Below are the code and all the weights of a small trained network. Each question names an input and a class and asks about switching units off, where a switched-off unit gives its printed mean instead of its output.

import numpy as np


def w(rows, s, z=0):
    codes = np.array(rows[::2]) - 128.0
    scale = np.full(codes.shape[1], s)
    scale[-1] = z or s
    return codes * scale


def norm(h):
    return h / np.sqrt((h * h).mean(-1, keepdims=True) + 1e-5)


def f(y):
    return y / 2 * (1 + np.tanh(0.7978845608 * (y + 0.044715 * y**3)))


def log_softmax(a):
    a = a - a.max(-1, keepdims=True)
    return a - np.log(np.exp(a).sum(-1, keepdims=True))


def net(x, mask):
    res = np.array(x, float).reshape(1, 8) / 4 @ E
    u = 0
    for l in range(3):
        y = f(norm(res) @ A[l][:, :-1].T + A[l][:, -1])
        res = res + np.where(mask[u : u + 13], y, B[l][:, -1]) @ B[l][:, :-1]
        u += 13
    return log_softmax(norm(res)[-1] @ U[:, :-1].T + U[:, -1])


A, B = {}, {}
E = w([
[95,132,90,51,153,181],'x0',
[207,139,141,155,138,225],'x1',
[126,128,128,128,128,127],'x2',
[133,65,140,124,149,126],'x3',
[85,152,250,110,141,155],'x4',
[199,159,150,65,177,68],'x5',
[128,128,128,127,127,129],'x6',
[129,128,127,128,129,127],'x7',
],0.015)
A[0] = w([
[160,134,132,106,214,87,34],'L0N0',
[148,7,147,113,161,139,137],'L0N1',
[109,126,105,44,123,153,30],'L0N2',
[122,124,123,177,139,177,75],'L0N3',
[201,146,132,116,152,148,105],'L0N4',
[127,207,115,116,75,130,85],'L0N5',
[168,100,61,131,106,108,21],'L0N6',
[130,217,108,146,124,140,91],'L0N7',
[67,106,105,181,114,169,22],'L0N8',
[113,128,105,83,138,173,152],'L0N9',
[124,205,108,124,94,139,77],'L0N10',
[156,130,162,199,103,91,37],'L0N11',
[111,123,99,60,147,174,6],'L0N12',
],0.016,0.012)
B[0] = w([
[148,158,134,92,106,123,156],'L0N0',
[106,251,103,158,119,117,253],'L0N1',
[156,108,140,142,181,113,151],'L0N2',
[150,124,135,95,92,120,163],'L0N3',
[147,115,134,114,78,153,223],'L0N4',
[118,175,117,150,149,111,144],'L0N5',
[137,109,70,137,129,119,160],'L0N6',
[115,183,112,143,123,114,158],'L0N7',
[118,116,120,109,69,160,186],'L0N8',
[147,108,145,168,142,111,252],'L0N9',
[109,165,117,139,145,121,134],'L0N10',
[142,77,153,163,176,99,168],'L0N11',
[110,97,118,107,204,133,139],'L0N12',
],0.021,0.0044)
A[1] = w([
[227,137,144,19,169,56,11],'L1N0',
[101,147,76,44,223,199,118],'L1N1',
[104,160,240,155,87,111,127],'L1N2',
[189,115,150,191,128,144,53],'L1N3',
[181,138,105,100,149,249,75],'L1N4',
[113,89,193,84,137,136,61],'L1N5',
[165,96,158,201,136,68,18],'L1N6',
[67,109,66,69,206,218,89],'L1N7',
[178,68,79,118,131,126,48],'L1N8',
[24,83,99,68,157,57,2],'L1N9',
[70,161,79,85,165,156,67],'L1N10',
[162,96,57,163,109,82,94],'L1N11',
[201,76,46,106,113,82,38],'L1N12',
],0.011,0.0082)
B[1] = w([
[192,104,149,51,1,96,179],'L1N0',
[190,116,181,221,157,22,172],'L1N1',
[153,99,36,68,222,176,253],'L1N2',
[171,110,179,180,111,125,144],'L1N3',
[198,146,190,207,84,123,184],'L1N4',
[111,130,79,106,190,173,126],'L1N5',
[181,81,152,112,160,83,137],'L1N6',
[149,24,159,235,141,71,153],'L1N7',
[86,154,86,120,159,151,131],'L1N8',
[52,115,166,148,92,27,155],'L1N9',
[138,147,144,201,111,108,134],'L1N10',
[112,122,118,61,224,214,198],'L1N11',
[81,114,44,105,195,191,173],'L1N12',
],0.0097,0.0054)
A[2] = w([
[76,207,115,174,159,125,30],'L2N0',
[38,110,131,201,88,182,50],'L2N1',
[165,94,157,217,172,61,86],'L2N2',
[87,148,195,112,205,168,23],'L2N3',
[154,168,144,119,152,96,3],'L2N4',
[83,128,113,204,126,141,58],'L2N5',
[151,162,224,56,160,142,139],'L2N6',
[60,61,137,180,89,187,38],'L2N7',
[8,95,111,69,99,19,66],'L2N8',
[136,170,74,130,81,110,37],'L2N9',
[186,202,117,185,121,117,167],'L2N10',
[69,102,225,79,189,189,36],'L2N11',
[97,96,201,94,137,141,78],'L2N12',
],0.014,0.0058)
B[2] = w([
[106,185,124,91,192,120,168],'L2N0',
[198,152,126,30,125,29,209],'L2N1',
[147,90,145,81,193,82,214],'L2N2',
[131,138,36,126,174,126,162],'L2N3',
[145,160,113,103,116,77,132],'L2N4',
[164,158,156,56,197,104,170],'L2N5',
[79,88,46,123,101,106,207],'L2N6',
[167,110,134,25,93,58,193],'L2N7',
[125,128,200,235,86,251,245],'L2N8',
[101,130,146,74,150,147,156],'L2N9',
[21,123,174,111,146,100,254],'L2N10',
[107,84,19,138,152,161,170],'L2N11',
[139,98,73,119,143,157,138],'L2N12',
],0.013,0.0073)
U = w([
[147,119,127,13,40,96,119],'0',
[94,105,7,135,196,190,118],'1',
[160,62,174,158,218,54,73],'2',
[118,143,199,229,73,213,254],'3',
[82,234,128,134,170,89,82],'4',
],0.019,0.004)

Each question gives the input, the list of numbers given to net, and the class t.
The units are the neurons (one row each of A and B). Each row of codes is followed by its name. A weight is (code - 128) times the scale printed after its matrix; where a second scale follows, it is the last column's (A, B and U).
mask holds one flag per neuron, layer by layer. A switched-off neuron (its flag False) gives its mean, the last column of its row in B, instead of its output. The means were averaged over made-up inputs and are rounded, as every weight is.
A unit's drop is (log p(t) with every unit on - log p(t) with that unit switched off) / (log p(t) with every unit on - log p(t) with every unit switched off).
The circuit of an input: a set's keep is (log p(t) with only the set's units on - log p(t) with every unit switched off) / (log p(t) with every unit on - log p(t) with every unit switched off). Starting from the 12 units with the biggest drops (on a tie, the unit counted first), units are removed one at a time, each time the one whose removal leaves the highest keep (on an exact tie, the one counted first), for as long as the keep stays at least 0.8.
circuit, biggest first: the units of the circuit, biggest drop first
unit that matters most: the unit with the biggest drop
top k neurons: the k neurons with the biggest drops, biggest first
top k neurons in layer l: the k neurons of layer l with the biggest drops, biggest first
input [3,5,-7,8,-6,8,3,1], class 0: circuit, biggest first : L1N0
input [-7,-5,4,3,7,-5,2,-4], class 1: circuit, biggest first : L1N2, L2N11
input [-1,6,4,-7,-6,-1,-5,8], class 4: circuit, biggest first : L2N10, L1N2
input [4,7,-3,2,1,6,-7,-2], class 3: top 2 neurons : L1N4, L0N4
input [6,6,5,-5,2,1,0,1], class 2: circuit, biggest first : L0N1, L1N1
input [-1,7,8,4,-6,-6,-8,-6], class 3: top 4 neurons : L0N3, L2N2, L1N4, L0N1
input [-3,8,-6,-2,8,3,-2,6], class 1: circuit, biggest first : L2N6, L2N11
input [3,7,-1,6,5,7,-8,-4], class 0: top 3 neurons : L2N8, L0N4, L2N6
input [-3,6,-6,-1,5,4,-3,-1], class 3: top 2 neurons in layer 2 : L2N1, L2N7
input [4,0,3,-8,1,-6,5,2], class 4: circuit, biggest first : L0N5, L2N0
input [8,4,6,5,8,-6,0,5], class 1: top 2 neurons in layer 0 : L0N9, L0N6
input [-8,-6,-5,-8,-4,-7,-3,-2], class 2: top 2 neurons in layer 0 : L0N11, L0N1
input [4,-2,-6,0,2,-4,3,5], class 0: top 2 neurons : L0N8, L0N9
input [8,2,2,-4,6,-3,-8,1], class 2: unit that matters most : L1N7
input [-5,6,-5,-6,-4,8,-3,-1], class 0: top 2 neurons : L2N8, L0N1
input [-7,-1,8,-3,-5,-6,-8,4], class 2: top 2 neurons in layer 0 : L0N11, L0N4
input [7,3,-7,1,8,-7,-4,-6], class 1: top 3 neurons in layer 0 : L0N9, L0N4, L0N6
input [4,-8,-6,7,7,5,-2,-2], class 3: top 2 neurons : L2N8, L1N9
input [-2,-6,7,8,5,-5,-1,0], class 4: top 3 neurons : L0N1, L2N0, L2N1
input [2,6,-6,-6,-2,-5,-7,-1], class 3: top 2 neurons : L0N3, L0N1
input [-6,-2,5,2,-7,3,-7,3], class 1: top neuron in layer 1 : L1N12
input [-6,-1,-7,2,-8,8,4,-6], class 0: top 2 neurons in layer 1 : L1N0, L1N2
input [3,1,1,2,3,1,2,-4], class 1: top 2 neurons : L0N9, L2N3
input [4,8,-6,1,-1,-6,-2,-7], class 3: top 2 neurons : L1N4, L0N3
input [1,3,1,1,8,-8,4,3], class 0: top 3 neurons : L2N7, L2N1, L0N8
input [0,7,0,8,-5,-2,-7,-6], class 4: top 3 neurons : L0N1, L2N8, L2N10
input [-5,-8,6,0,-5,-2,-6,3], class 3: circuit, biggest first : L2N8
input [4,7,-2,2,-5,4,-7,6], class 3: top 2 neurons : L0N4, L1N4
input [6,-4,-3,-4,6,3,-6,7], class 1: top 2 neurons in layer 2 : L2N11, L2N6
input [-3,3,-8,1,-7,8,8,7], class 0: top 2 neurons : L1N0, L0N0
